Below is a small trained network, with its code and all its weights. Each question gives an input and a class and asks what happens when units are switched off, that is, made to give their printed mean instead of their output.

import numpy as np


def w(rows, s, z=0):
    codes = np.array(rows[::2]) - 128.0
    scale = np.full(codes.shape[1], s)
    scale[-1] = z or s
    return codes * scale


def norm(h):
    return h / np.sqrt((h * h).mean(-1, keepdims=True) + 1e-5)


def f(y):
    return np.maximum(y, 0)


def log_softmax(a):
    a = a - a.max(-1, keepdims=True)
    return a - np.log(np.exp(a).sum(-1, keepdims=True))


def net(x, mask):
    res = np.array(x, float).reshape(1, 2) / 4 @ E
    u = 0
    for l in range(3):
        y = f(norm(res) @ A[l][:, :-1].T + A[l][:, -1])
        res = res + np.where(mask[u : u + 4], y, B[l][:, -1]) @ B[l][:, :-1]
        u += 4
    return log_softmax(norm(res)[-1] @ U[:, :-1].T + U[:, -1])


A, B = {}, {}
E = w([
[30,186,112,156,130,147],'x0',
[161,79,2,186,158,103],'x1',
],0.0095)
A[0] = w([
[105,163,129,145,120,126,103],'0.n0',
[69,148,243,116,132,132,125],'0.n1',
[4,161,135,134,129,127,253],'0.n2',
[46,181,108,136,127,116,77],'0.n3',
],0.017,0.0032)
B[0] = w([
[155,77,205,44,131,113,161],'0.n0',
[178,200,187,141,80,88,247],'0.n1',
[58,232,26,137,164,215,251],'0.n2',
[109,38,247,84,104,95,206],'0.n3',
],0.015)
A[1] = w([
[8,79,113,145,145,186,50],'1.n0',
[90,104,122,119,167,153,96],'1.n1',
[213,71,124,181,108,17,160],'1.n2',
[201,33,93,92,185,174,2],'1.n3',
],0.015,0.002)
B[1] = w([
[143,75,119,12,131,7,204],'1.n0',
[138,116,89,119,115,40,159],'1.n1',
[137,22,167,151,152,174,246],'1.n2',
[77,175,89,214,142,179,214],'1.n3',
],0.016,0.012)
A[2] = w([
[115,252,105,153,101,189,2],'2.n0',
[98,90,68,183,160,165,81],'2.n1',
[72,86,70,81,187,202,203],'2.n2',
[104,113,213,87,125,167,156],'2.n3',
],0.021,0.0025)
B[2] = w([
[4,240,148,115,165,163,252],'2.n0',
[41,103,164,197,170,231,249],'2.n1',
[98,29,106,191,118,31,242],'2.n2',
[237,127,91,113,119,156,227],'2.n3',
],0.018,0.012)
U = w([
[87,79,96,66,141,41,141],'0',
[100,38,128,208,161,165,174],'1',
[248,104,174,139,113,164,125],'2',
[155,126,72,145,131,129,2],'3',
[102,213,150,106,135,148,177],'4',
],0.016,0.0072)

Each question gives the input, the list of numbers given to net, and the class t.
The units are the neurons (one row each of A and B). Each row of codes is followed by its name. A weight is (code - 128) times the scale printed after its matrix; where a second scale follows, it is the last column's (A, B and U).
mask holds one flag per neuron, layer by layer. A switched-off neuron (its flag False) gives its mean, the last column of its row in B, instead of its output. The means were averaged over made-up inputs and are rounded, as every weight is.
A unit's drop is (log p(t) with every unit on - log p(t) with that unit switched off) / (log p(t) with every unit on - log p(t) with every unit switched off).
The circuit of an input: a set's keep is (log p(t) with only the set's units on - log p(t) with every unit switched off) / (log p(t) with every unit on - log p(t) with every unit switched off). Starting from all 12 units, units are removed one at a time, each time the one whose removal leaves the highest keep (on an exact tie, the one counted first), for as long as the keep stays at least 0.8.
circuit, biggest first: the units of the circuit, biggest drop first
top k neurons: the k neurons with the biggest drops, biggest first
top k neurons in layer l: the k neurons of layer l with the biggest drops, biggest first
drop of u: that unit's drop, to one decimal
input [1,-1], class 4: circuit, biggest first	[0.n1]
input [4,8], class 0: circuit, biggest first	[0.n1, 1.n0]
input [8,-1], class 0: top 2 neurons in layer 0	[0.n2, 0.n3]
input [3,0], class 0: top 3 neurons	[0.n2, 0.n3, 1.n0]
input [7,0], class 0: top 2 neurons	[0.n2, 0.n3]
input [4,0], class 0: top 2 neurons	[0.n2, 0.n3]
input [4,-1], class 4: top 3 neurons	[0.n1, 0.n2, 1.n2]
input [-1,-2], class 2: top 3 neurons	[0.n2, 1.n3, 2.n0]
input [6,0], class 0: top 3 neurons	[0.n2, 0.n3, 1.n0]
input [8,1], class 0: top 2 neurons	[0.n2, 0.n3]
input [3,4], class 0: drop of 0.n1	1.3
input [8,7], class 0: drop of 1.n0	0.1
input [-5,-2], class 2: drop of 0.n2	1.3
input [-6,-7], class 2: drop of 0.n2	1.4
